Here is a tiny trained network, its code and every weight. The questions are about switching its units off for an input and a target symbol, where a switched-off unit gives its printed mean instead of its output.

import numpy as np


def w(rows, s, z=0):
    codes = np.array(rows[::2]) - 128.0
    scale = np.full(codes.shape[1], s)
    scale[-1] = z or s
    return codes * scale


def f(y):
    return y / 2 * (1 + np.tanh(0.7978845608 * (y + 0.044715 * y**3)))


def softmax(a):
    e = np.exp(a - a.max(-1, keepdims=True))
    return e / e.sum(-1, keepdims=True)


def log_softmax(a):
    a = a - a.max(-1, keepdims=True)
    return a - np.log(np.exp(a).sum(-1, keepdims=True))


def net(x, mask):
    ids = ['ΦΨΩαγεηλμπτ'.index(c) for c in x.split()]
    T = len(ids)
    res = E[ids] + P[:T]
    r = res
    for j in range(2):
        rows = slice(3 * j, 3 * j + 3)
        q, k, v = (r @ M[0][rows].T for M in (Q, K, V))
        z = softmax(np.where(np.tri(T) > 0, q @ k.T / 3**0.5, -1e9)) @ v
        o = O[0][rows]
        res = res + np.where(mask[j], z, o[:, -1]) @ o[:, :-1]
    y = f(res @ A[0][:, :-1].T + A[0][:, -1])
    res = res + np.where(mask[2:14], y, B[0][:, -1]) @ B[0][:, :-1]
    return log_softmax(res[-1] @ U[:, :-1].T + U[:, -1])


Q, K, V, O, A, B = {}, {}, {}, {}, {}, {}
E = w([
[167,144,165],'Φ',
[188,144,86],'Ψ',
[161,164,120],'Ω',
[151,135,152],'α',
[127,116,144],'γ',
[116,4,48],'ε',
[119,68,101],'η',
[197,159,98],'λ',
[127,78,113],'μ',
[134,132,150],'π',
[158,190,50],'τ',
],0.017)
P = w([
[47,144,160],'0',
[219,141,102],'1',
[102,104,161],'2',
[2,139,35],'3',
[155,114,111],'4',
[124,103,166],'5',
],0.0093)
Q[0] = w([
[217,150,231],'H1',
[83,225,211],'H1',
[166,160,135],'H1',
[116,246,127],'H2',
[233,1,45],'H2',
[142,214,191],'H2',
],0.0071)
K[0] = w([
[18,118,191],'H1',
[123,68,73],'H1',
[116,144,107],'H1',
[210,165,55],'H2',
[3,2,170],'H2',
[130,191,81],'H2',
],0.0083)
V[0] = w([
[29,166,91],'H1',
[136,173,1],'H1',
[187,11,105],'H1',
[82,240,95],'H2',
[181,44,76],'H2',
[230,20,204],'H2',
],0.0083)
O[0] = w([
[45,136,102,137],'H1',
[120,114,45,254],'H1',
[183,25,144,123],'H1',
[84,252,195,120],'H2',
[125,109,71,199],'H2',
[146,2,71,88],'H2',
],0.0086,0.0058)
A[0] = w([
[161,119,83,115],'N1',
[8,117,125,184],'N2',
[30,73,195,48],'N3',
[145,166,69,109],'N4',
[41,120,102,73],'N5',
[135,71,175,1],'N6',
[133,100,153,65],'N7',
[100,77,73,229],'N8',
[78,64,130,228],'N9',
[146,87,169,10],'N10',
[102,81,163,103],'N11',
[124,115,238,143],'N12',
],0.016,0.0036)
B[0] = w([
[118,95,93,195],'N1',
[167,71,94,174],'N2',
[251,165,112,137],'N3',
[129,101,169,202],'N4',
[66,162,92,169],'N5',
[81,89,87,144],'N6',
[113,107,99,131],'N7',
[101,211,145,251],'N8',
[197,93,177,203],'N9',
[84,120,98,134],'N10',
[124,73,95,145],'N11',
[85,37,174,138],'N12',
],0.023,0.016)
U = w([
[79,72,177,100],'Φ',
[232,182,70,15],'Ψ',
[57,64,212,37],'Ω',
[214,161,125,128],'α',
[138,81,194,120],'γ',
[48,116,1,101],'ε',
[161,91,61,168],'η',
[180,87,115,184],'λ',
[163,80,139,161],'μ',
[102,144,184,253],'π',
[106,236,251,182],'τ',
],0.008,0.0045)

Each question gives the input, a string of symbols that net reads in full, and the target symbol t.
The units are the heads (3 rows each of Q, K, V and O) and the neurons (one row each of A and B). Each row of codes is followed by its name. A weight is (code - 128) times the scale printed after its matrix; where a second scale follows, it is the last column's (O, A, B and U).
mask holds one flag per unit, heads first, then neurons. A switched-off unit (its flag False) gives its mean, the last column of its rows in O or B, instead of its output. The means were averaged over made-up inputs and are rounded, as every weight is.
A unit's drop is (log p(t) with every unit on - log p(t) with that unit switched off) / (log p(t) with every unit on - log p(t) with every unit switched off).
unit that matters most: the unit with the biggest drop
k most important neurons: the k neurons with the biggest drops, biggest first
which heads matter: for each layer, one digit per head in row order, 1 if its drop is at least 0.15 and else 0, layers parted by /
drop when u is switched off: that unit's drop, to one decimal
input τ ε τ τ Ω Φ, target Ω: which heads matter -> 01
input α τ Ψ η η ε, target ε: 4 most important neurons -> [N8 N1 N6 N5]
input τ τ τ τ τ, target τ: 2 most important neurons -> [N1 N4]
input τ η η η, target Ψ: which heads matter -> 00
input ε ε τ Ω τ, target ε: 2 most important neurons -> [N9 N1]
input λ Ψ ε, target ε: 4 most important neurons -> [N8 N6 N1 N10]
input η η λ Ψ, target τ: which heads matter -> 10
input γ π τ τ Φ Ω, target τ: which heads matter -> 01
input τ τ η τ Φ, target τ: 2 most important neurons -> [N2 N1]
input α η λ λ, target τ: 4 most important neurons -> [N2 N11 N6 N4]
input γ τ ε γ, target ε: 3 most important neurons -> [N5 N2 N9]
input Ψ τ ε γ ε Φ, target Ω: unit that matters most -> H1
input γ λ τ Φ, target ε: which heads matter -> 01
input τ γ Φ η, target Ψ: 2 most important neurons -> [N2 N3]
input τ τ λ Ω μ, target τ: which heads matter -> 00
input λ τ τ Φ, target ε: 4 most important neurons -> [N9 N8 N5 N2]
input γ ε μ, target η: 2 most important neurons -> [N6 N9]
input η τ γ τ ε, target τ: 2 most important neurons -> [N8 N9]
input τ τ γ Ω, target ε: 3 most important neurons -> [N9 N5 N2]
input μ τ λ ε ε, target τ: which heads matter -> 00
input τ τ Ω μ α, target τ: which heads matter -> 01
input λ τ τ μ η, target τ: drop when N1 is switched off -> 0.0
input λ η γ λ, target τ: drop when N2 is switched off -> 0.7
